Here is a tiny trained network, its code and every weight. The questions are about switching its units off for an input and a class, where a switched-off unit gives its printed mean instead of its output.

import numpy as np


def w(rows, s, z=0):
    codes = np.array(rows[::2]) - 128.0
    scale = np.full(codes.shape[1], s)
    scale[-1] = z or s
    return codes * scale


def norm(h):
    return h / np.sqrt((h * h).mean(-1, keepdims=True) + 1e-5)


def f(y):
    return y / 2 * (1 + np.tanh(0.7978845608 * (y + 0.044715 * y**3)))


def log_softmax(a):
    a = a - a.max(-1, keepdims=True)
    return a - np.log(np.exp(a).sum(-1, keepdims=True))


def net(x, mask):
    res = np.array(x, float).reshape(1, 5) / 4 @ E
    u = 0
    for l in range(3):
        y = f(norm(res) @ A[l][:, :-1].T + A[l][:, -1])
        res = res + np.where(mask[u : u + 3], y, B[l][:, -1]) @ B[l][:, :-1]
        u += 3
    return log_softmax(norm(res)[-1] @ U[:, :-1].T + U[:, -1])


A, B = {}, {}
E = w([
[63,72,159,53,178,96,147,178,104,103,45,69],'x0',
[154,114,245,11,107,127,136,190,153,190,165,188],'x1',
[205,1,138,159,111,111,96,152,127,214,160,88],'x2',
[54,42,82,106,144,178,124,158,80,168,180,150],'x3',
[208,127,169,88,76,140,99,189,100,30,197,66],'x4',
],0.009)
A[0] = w([
[139,115,152,115,111,127,150,245,111,96,97,39,2],'0.n0',
[51,3,158,126,143,124,109,149,179,41,154,108,2],'0.n1',
[199,167,66,180,49,200,59,134,151,141,195,247,109],'0.n2',
],0.0051,0.0026)
B[0] = w([
[91,129,99,76,168,116,77,44,91,123,120,114,184],'0.n0',
[103,149,140,87,118,69,38,83,160,157,115,112,163],'0.n1',
[135,178,82,32,161,84,9,138,97,174,77,116,255],'0.n2',
],0.012,0.0037)
A[1] = w([
[72,125,141,191,187,142,180,45,194,237,104,169,4],'1.n0',
[188,1,118,210,25,49,99,140,168,217,170,34,163],'1.n1',
[162,136,226,68,118,121,107,243,173,185,106,180,103],'1.n2',
],0.0049,0.003)
B[1] = w([
[208,96,134,72,157,9,163,68,128,212,121,144,181],'1.n0',
[133,99,89,129,185,67,215,205,159,112,146,175,253],'1.n1',
[103,128,92,189,196,202,102,132,198,119,81,102,220],'1.n2',
],0.015,0.0042)
A[2] = w([
[26,55,82,76,143,128,69,165,52,167,153,153,18],'2.n0',
[164,115,151,120,64,167,47,213,96,1,165,54,76],'2.n1',
[177,90,153,89,7,134,66,202,75,87,186,59,5],'2.n2',
],0.0066,0.0029)
B[2] = w([
[192,107,37,162,106,87,90,87,149,105,58,82,253],'2.n0',
[110,83,133,52,141,104,115,91,175,138,138,175,254],'2.n1',
[117,61,251,98,140,123,107,4,124,150,166,173,176],'2.n2',
],0.015,0.004)
U = w([
[100,82,186,61,118,8,159,3,111,222,156,183,120],'0',
[118,148,120,85,103,63,54,153,76,157,31,69,241],'1',
[142,118,99,157,87,67,112,95,209,87,48,138,188],'2',
[49,178,65,89,191,83,193,184,114,79,185,187,250],'3',
[99,98,75,161,154,192,152,104,167,86,92,151,218],'4',
[99,122,167,172,103,184,162,142,57,114,178,82,4],'5',
[115,89,189,219,1,250,218,157,45,125,172,71,2],'6',
],0.0074,0.0034)

Each question gives the input, the list of numbers given to net, and the class t.
The units are the neurons (one row each of A and B). Each row of codes is followed by its name. A weight is (code - 128) times the scale printed after its matrix; where a second scale follows, it is the last column's (A, B and U).
mask holds one flag per neuron, layer by layer. A switched-off neuron (its flag False) gives its mean, the last column of its row in B, instead of its output. The means were averaged over made-up inputs and are rounded, as every weight is.
A unit's drop is (log p(t) with every unit on - log p(t) with that unit switched off) / (log p(t) with every unit on - log p(t) with every unit switched off).
The circuit of an input: a set's keep is (log p(t) with only the set's units on - log p(t) with every unit switched off) / (log p(t) with every unit on - log p(t) with every unit switched off). Starting from all 9 units, units are removed one at a time, each time the one whose removal leaves the highest keep (on an exact tie, the one counted first), for as long as the keep stays at least 0.8.
units of the circuit, in order: the units of the circuit, biggest drop first
unit that matters most: the unit with the biggest drop
top k neurons: the k neurons with the biggest drops, biggest first
top k neurons in layer l: the k neurons of layer l with the biggest drops, biggest first
input [4,6,-7,7,-1], class 2: units of the circuit, in order	2.n0
input [-7,-1,-6,4,-4], class 1: units of the circuit, in order	0.n2; 1.n1
input [0,-5,1,1,5], class 0: units of the circuit, in order	1.n2; 2.n2
input [-1,4,-7,-7,7], class 0: units of the circuit, in order	2.n1; 1.n1
input [5,6,6,5,-3], class 3: units of the circuit, in order	1.n1; 2.n2
input [-5,-6,1,-5,7], class 0: top 3 neurons	2.n2; 1.n2; 2.n1
input [3,8,2,4,3], class 4: top 2 neurons	1.n2; 0.n2
input [5,6,-6,-6,8], class 0: units of the circuit, in order	2.n1; 2.n2
input [4,8,-5,-2,-7], class 4: top 2 neurons	1.n2; 0.n0
input [0,-7,-4,4,7], class 0: top 2 neurons in layer 2	2.n1; 2.n2
input [-8,6,6,6,-6], class 1: units of the circuit, in order	0.n2; 2.n0
input [1,5,8,1,6], class 3: top 2 neurons	1.n1; 1.n2
input [-2,1,2,6,-4], class 2: top 2 neurons in layer 2	2.n0; 2.n2
input [-7,2,8,-1,3], class 3: top 2 neurons	1.n1; 2.n0
input [-6,5,0,0,4], class 1: top 3 neurons	0.n2; 1.n2; 1.n1
input [1,2,-1,6,6], class 0: units of the circuit, in order	2.n2
input [-8,-3,-3,-7,-3], class 1: units of the circuit, in order	0.n2; 1.n1
input [5,-3,7,2,4], class 3: top 2 neurons	1.n1; 0.n2
input [-3,-5,4,0,6], class 0: top 2 neurons	0.n2; 1.n2
input [-3,-7,7,-4,-8], class 0: unit that matters most	1.n0
input [-1,-3,-1,6,6], class 0: top 2 neurons in layer 2	2.n2; 2.n1
input [6,7,7,-1,-6], class 3: top 2 neurons in layer 2	2.n0; 2.n2
input [-1,8,-2,0,-6], class 4: top 2 neurons	1.n2; 0.n0
input [-8,-3,-5,-2,-3], class 1: top 2 neurons in layer 1	1.n1; 1.n2
input [-8,-7,-6,2,4], class 1: top 3 neurons	0.n2; 1.n1; 1.n2
input [5,6,2,-8,8], class 0: top 2 neurons	0.n0; 2.n2
input [3,7,3,7,3], class 2: top 2 neurons	2.n0; 1.n2
input [6,7,6,8,-7], class 2: top 2 neurons	2.n0; 1.n2
input [-7,3,-5,5,-5], class 1: top neuron	0.n2
